Below is a small trained network, with its code and all its weights. Each question gives an input and a target symbol and asks what happens when units are switched off, that is, made to give their printed mean instead of their output.

import numpy as np


def w(rows, s, z=0):
    codes = np.array(rows[::2]) - 128.0
    scale = np.full(codes.shape[1], s)
    scale[-1] = z or s
    return codes * scale


def norm(h):
    return h / np.sqrt((h * h).mean(-1, keepdims=True) + 1e-5)


def f(y):
    return np.maximum(y, 0)


def softmax(a):
    e = np.exp(a - a.max(-1, keepdims=True))
    return e / e.sum(-1, keepdims=True)


def log_softmax(a):
    a = a - a.max(-1, keepdims=True)
    return a - np.log(np.exp(a).sum(-1, keepdims=True))


def net(x, mask):
    ids = ['βδεζηλμξπσψω'.index(c) for c in x.split()]
    T = len(ids)
    res = E[ids] + P[:T]
    u = 0
    for l in range(3):
        q, k, v = (norm(res) @ M[l].T for M in (Q, K, V))
        z = softmax(np.where(np.tri(T) > 0, q @ k.T / 2**0.5, -1e9)) @ v
        res = res + np.where(mask[u], z, O[l][:, -1]) @ O[l][:, :-1]
        u += 1
        y = f(norm(res) @ A[l][:, :-1].T + A[l][:, -1])
        res = res + np.where(mask[u : u + 4], y, B[l][:, -1]) @ B[l][:, :-1]
        u += 4
    return log_softmax(norm(res)[-1] @ U[:, :-1].T + U[:, -1])


Q, K, V, O, A, B = {}, {}, {}, {}, {}, {}
E = w([
[189,58,137,151],'β',
[214,111,133,46],'δ',
[37,63,118,6],'ε',
[208,104,130,52],'ζ',
[196,115,129,56],'η',
[211,107,133,54],'λ',
[206,113,134,51],'μ',
[200,115,131,52],'ξ',
[200,110,122,55],'π',
[125,196,243,252],'σ',
[49,168,150,102],'ψ',
[185,162,102,93],'ω',
],0.0028)
P = w([
[63,132,91,43],'0',
[181,167,181,78],'1',
[229,110,199,109],'2',
[244,79,198,135],'3',
[247,48,209,143],'4',
[250,25,215,157],'5',
],0.0011)
Q[0] = w([
[2,147,72,52],'0.h1',
[93,178,161,124],'0.h1',
],0.003)
K[0] = w([
[39,86,98,5],'0.h1',
[34,189,55,169],'0.h1',
],0.0025)
V[0] = w([
[152,90,16,3],'0.h1',
[60,207,216,64],'0.h1',
],0.0018)
O[0] = w([
[63,253,131,152,254],'0.h1',
[123,65,57,222,124],'0.h1',
],0.0035,0.00066)
A[0] = w([
[149,214,103,57,81],'0.n1',
[217,94,151,156,253],'0.n2',
[88,246,165,146,176],'0.n3',
[3,50,127,107,222],'0.n4',
],0.0032,0.00058)
B[0] = w([
[98,59,124,106,185],'0.n1',
[58,93,100,119,251],'0.n2',
[199,158,88,101,167],'0.n3',
[254,121,129,155,161],'0.n4',
],0.0038,0.003)
Q[1] = w([
[226,83,46,86],'1.h1',
[147,50,3,136],'1.h1',
],0.0041)
K[1] = w([
[68,183,255,220],'1.h1',
[42,157,102,208],'1.h1',
],0.0034)
V[1] = w([
[185,194,140,100],'1.h1',
[89,161,253,215],'1.h1',
],0.0026)
O[1] = w([
[135,77,92,180,163],'1.h1',
[154,99,253,157,5],'1.h1',
],0.0034,0.0015)
A[1] = w([
[126,254,141,116,101],'1.n1',
[130,131,190,168,252],'1.n2',
[61,122,60,172,72],'1.n3',
[135,77,102,156,105],'1.n4',
],0.0054,0.0011)
B[1] = w([
[60,94,196,99,174],'1.n1',
[160,111,121,113,249],'1.n2',
[48,172,152,2,156],'1.n3',
[116,174,138,125,228],'1.n4',
],0.0069,0.0015)
Q[2] = w([
[254,29,181,180],'2.h1',
[225,89,198,120],'2.h1',
],0.009)
K[2] = w([
[254,171,169,156],'2.h1',
[242,157,176,207],'2.h1',
],0.0062)
V[2] = w([
[50,150,255,199],'2.h1',
[207,36,248,100],'2.h1',
],0.0025)
O[2] = w([
[2,99,184,133,50],'2.h1',
[51,192,69,234,251],'2.h1',
],0.0035,0.0019)
A[2] = w([
[144,253,94,86,60],'2.n1',
[156,112,191,205,52],'2.n2',
[90,232,149,50,116],'2.n3',
[143,144,87,47,6],'2.n4',
],0.0046,0.0017)
B[2] = w([
[155,113,182,132,228],'2.n1',
[152,128,118,54,208],'2.n2',
[152,116,77,1,208],'2.n3',
[106,127,163,95,254],'2.n4',
],0.0066,0.0021)
U = w([
[120,133,125,134,3],'β',
[93,138,98,137,70],'δ',
[79,165,102,162,169],'ε',
[141,151,49,178,126],'ζ',
[143,108,142,2,201],'η',
[99,131,108,137,42],'λ',
[107,131,115,135,23],'μ',
[101,114,104,138,39],'ξ',
[108,131,124,130,10],'π',
[95,129,106,135,48],'σ',
[39,63,226,156,218],'ψ',
[237,115,145,181,229],'ω',
],0.0094,0.0044)

Each question gives the input, a string of symbols that net reads in full, and the target symbol t.
The units are the heads (2 rows each of Q, K, V and O) and the neurons (one row each of A and B). Each row of codes is followed by its name. A weight is (code - 128) times the scale printed after its matrix; where a second scale follows, it is the last column's (O, A, B and U).
mask holds one flag per unit, layer by layer, with each layer's heads first. A switched-off unit (its flag False) gives its mean, the last column of its rows in O or B, instead of its output. The means were averaged over made-up inputs and are rounded, as every weight is.
A unit's drop is (log p(t) with every unit on - log p(t) with that unit switched off) / (log p(t) with every unit on - log p(t) with every unit switched off).
The circuit of an input: a set's keep is (log p(t) with only the set's units on - log p(t) with every unit switched off) / (log p(t) with every unit on - log p(t) with every unit switched off). Starting from the 12 units with the biggest drops (on a tie, the unit counted first), units are removed one at a time, each time the one whose removal leaves the highest keep (on an exact tie, the one counted first), for as long as the keep stays at least 0.8.
circuit, biggest first: the units of the circuit, biggest drop first
unit that matters most: the unit with the biggest drop
k most important neurons: the k neurons with the biggest drops, biggest first
top k neurons in layer l: the k neurons of layer l with the biggest drops, biggest first
input σ ψ β ξ, target ω: circuit, biggest first => 1.n3, 2.n3, 2.h1, 2.n2
input σ δ β, target ψ: circuit, biggest first => 1.h1, 2.h1
input μ σ β β, target ψ: circuit, biggest first => 2.h1, 2.n3
input ζ ε ψ μ σ ξ, target ψ: unit that matters most => 2.h1
input δ ψ σ, target ω: 4 most important neurons => 1.n2, 2.n2, 2.n3, 0.n3
input μ β σ δ π, target ψ: circuit, biggest first => 2.h1, 1.h1, 2.n3, 1.n2
input λ δ ψ σ σ ψ, target ω: circuit, biggest first => 0.n4, 0.h1, 2.n3
input ω β μ β, target ω: circuit, biggest first => 2.n3, 2.h1
input δ β β, target ω: 4 most important neurons => 1.n1, 0.n1, 1.n3, 1.n4
input σ ψ ζ, target ω: 4 most important neurons => 0.n4, 2.n3, 1.n1, 2.n4
input η μ δ σ ψ ξ, target ω: 3 most important neurons => 0.n4, 1.n3, 2.n3
input ζ σ β λ, target ψ: top 3 neurons in layer 0 => 0.n2, 0.n3, 0.n4
input β β ε σ ψ μ, target ω: 4 most important neurons => 0.n4, 1.n1, 2.n3, 2.n4
input β ψ σ, target ω: top 3 neurons in layer 2 => 2.n2, 2.n3, 2.n4
input ξ σ β π, target ψ: 2 most important neurons => 0.n2, 2.n3
input σ μ δ, target ψ: unit that matters most => 1.h1
input β σ ζ, target ψ: top 2 neurons in layer 0 => 0.n3, 0.n2
input σ β ζ, target ψ: top 3 neurons in layer 1 => 1.n4, 1.n3, 1.n2
input ξ ζ ξ σ ε μ, target ψ: 3 most important neurons => 1.n2, 2.n3, 2.n2
input β β ω σ ξ μ, target ψ: top neuron in layer 0 => 0.n2
